Below is a small trained network, with its code and all its weights. Each question gives an input and a class and asks what happens when units are switched off, that is, made to give their printed mean instead of their output.

import numpy as np


def w(rows, s, z=0):
    codes = np.array(rows[::2]) - 128.0
    scale = np.full(codes.shape[1], s)
    scale[-1] = z or s
    return codes * scale


def norm(h):
    return h / np.sqrt((h * h).mean(-1, keepdims=True) + 1e-5)


def f(y):
    return np.maximum(y, 0)


def log_softmax(a):
    a = a - a.max(-1, keepdims=True)
    return a - np.log(np.exp(a).sum(-1, keepdims=True))


def net(x, mask):
    res = np.array(x, float).reshape(1, 7) / 4 @ E
    u = 0
    for l in range(2):
        y = f(norm(res) @ A[l][:, :-1].T + A[l][:, -1])
        res = res + np.where(mask[u : u + 5], y, B[l][:, -1]) @ B[l][:, :-1]
        u += 5
    return log_softmax(norm(res)[-1] @ U[:, :-1].T + U[:, -1])


A, B = {}, {}
E = w([
[123,130,131,132,120,116,121,129,122,129,128,132],'x0',
[136,137,130,126,136,108,134,136,126,149,118,147],'x1',
[99,81,113,88,189,149,48,215,43,137,133,116],'x2',
[121,121,123,121,140,133,149,119,125,143,119,113],'x3',
[122,126,124,137,124,137,115,127,130,113,136,120],'x4',
[55,200,78,176,102,138,198,253,148,186,253,184],'x5',
[129,74,108,52,55,111,174,229,221,81,90,63],'x6',
],0.00074)
A[0] = w([
[92,105,119,5,75,93,117,238,245,76,71,22,35],'L0N1',
[224,61,192,135,101,92,92,9,121,38,30,86,98],'L0N2',
[101,57,89,104,170,186,47,214,65,158,90,144,18],'L0N3',
[136,198,159,187,148,119,161,91,92,181,185,183,150],'L0N4',
[103,51,86,85,163,175,50,207,74,147,78,124,7],'L0N5',
],0.0014,0.0013)
B[0] = w([
[209,33,138,227,113,189,184,92,9,125,84,205,244],'L0N1',
[33,169,62,110,130,144,102,218,173,191,154,153,253],'L0N2',
[175,248,219,91,162,4,148,95,141,52,204,66,185],'L0N3',
[109,47,96,118,105,152,139,191,113,117,123,88,237],'L0N4',
[194,208,242,91,147,15,138,82,124,58,183,58,183],'L0N5',
],0.0017,0.0019)
A[1] = w([
[158,124,166,55,159,81,45,69,147,104,40,87,111],'L1N1',
[132,97,120,97,151,170,48,46,153,142,24,132,48],'L1N2',
[133,189,120,166,62,127,188,11,245,146,104,149,3],'L1N3',
[131,128,129,133,127,123,126,127,129,132,129,121,51],'L1N4',
[101,193,138,200,205,156,60,3,36,182,164,177,69],'L1N5',
],0.0018,0.00042)
B[1] = w([
[60,198,82,190,109,161,153,153,179,192,207,183,213],'L1N1',
[53,186,69,206,109,161,160,208,154,196,225,185,193],'L1N2',
[144,154,202,38,253,76,4,113,23,92,154,63,237],'L1N3',
[124,121,125,108,125,125,128,135,126,126,133,138,128],'L1N4',
[202,34,132,88,45,125,195,120,177,66,16,97,253],'L1N5',
],0.0022,0.002)
U = w([
[26,190,55,190,109,168,127,171,180,215,180,186,254],'0',
[206,1,126,140,57,152,190,108,120,91,27,131,106],'1',
[144,185,209,53,223,54,63,103,92,91,164,59,16],'2',
],0.0059,0.0008)

Each question gives the input, the list of numbers given to net, and the class t.
The units are the neurons (one row each of A and B). Each row of codes is followed by its name. A weight is (code - 128) times the scale printed after its matrix; where a second scale follows, it is the last column's (A, B and U).
mask holds one flag per neuron, layer by layer. A switched-off neuron (its flag False) gives its mean, the last column of its row in B, instead of its output. The means were averaged over made-up inputs and are rounded, as every weight is.
A unit's drop is (log p(t) with every unit on - log p(t) with that unit switched off) / (log p(t) with every unit on - log p(t) with every unit switched off).
The circuit of an input: a set's keep is (log p(t) with only the set's units on - log p(t) with every unit switched off) / (log p(t) with every unit on - log p(t) with every unit switched off). Starting from all 10 units, units are removed one at a time, each time the one whose removal leaves the highest keep (on an exact tie, the one counted first), for as long as the keep stays at least 0.8.
units of the circuit, in order: the units of the circuit, biggest drop first
k most important neurons: the k neurons with the biggest drops, biggest first
k most important neurons of layer l: the k neurons of layer l with the biggest drops, biggest first
drop when u is switched off: that unit's drop, to one decimal
input [-2,3,8,-3,4,5,2], class 2: most important neuron : [L0N3]
input [5,-8,-4,-3,6,-3,1], class 2: 2 most important neurons : [L1N3 L0N4]
input [-6,0,5,-4,-4,-7,-5], class 0: 2 most important neurons of layer 1 : [L1N1 L1N2]
input [1,-2,8,0,4,7,-5], class 2: 2 most important neurons of layer 0 : [L0N3 L0N2]
input [-8,-1,-5,1,-4,4,3], class 2: units of the circuit, in order : [L1N3 L0N2]
input [3,-3,-2,-4,-2,-7,-6], class 0: units of the circuit, in order : [L1N2 L0N2]
input [0,-7,6,8,0,-5,-6], class 1: 2 most important neurons : [L1N5 L1N3]
input [0,-5,8,2,2,-8,1], class 0: units of the circuit, in order : [L1N1 L1N2]
input [6,-1,-5,7,-4,6,-8], class 1: 4 most important neurons : [L1N5 L0N2 L1N1 L1N2]
input [-6,-8,1,1,5,5,7], class 1: 2 most important neurons of layer 1 : [L1N1 L1N2]
input [7,1,4,0,5,-8,-7], class 0: units of the circuit, in order : [L1N2 L1N1]
input [-5,-6,-8,-1,4,1,-7], class 2: 2 most important neurons : [L1N3 L0N1]
input [-5,8,-4,1,8,4,-5], class 1: 2 most important neurons of layer 1 : [L1N5 L1N1]
input [2,-8,-5,-7,7,-7,6], class 0: 3 most important neurons : [L1N2 L0N2 L1N5]
input [-6,1,-6,-4,5,4,1], class 2: 2 most important neurons : [L1N3 L0N2]
input [1,-8,0,6,6,-2,2], class 0: 2 most important neurons : [L1N5 L0N2]
input [5,8,-8,-6,0,1,4], class 2: most important neuron : [L1N3]
input [-1,-8,-1,3,5,-7,-6], class 0: 4 most important neurons : [L1N2 L1N1 L0N1 L0N2]
input [-5,-1,-8,0,-1,3,6], class 2: 3 most important neurons : [L1N3 L1N5 L0N4]
input [6,5,5,-5,-3,3,8], class 1: units of the circuit, in order : [L0N1]
input [-8,-4,3,2,2,4,-5], class 1: 2 most important neurons : [L1N5 L0N2]
input [6,6,-8,-5,8,7,2], class 2: 3 most important neurons of layer 1 : [L1N3 L1N1 L1N2]
input [0,-7,-7,-6,-8,-8,-4], class 0: drop when L0N2 is switched off : 0.1
input [-8,-1,6,-4,-6,3,-2], class 2: drop when L1N3 is switched off : 0.0
input [2,0,-2,1,-5,2,-7], class 1: drop when L1N5 is switched off : 0.2
input [6,4,1,-3,7,2,-7], class 1: drop when L1N5 is switched off : 0.4
input [5,-1,0,1,-5,-6,-5], class 0: most important neuron of layer 0 : [L0N1]
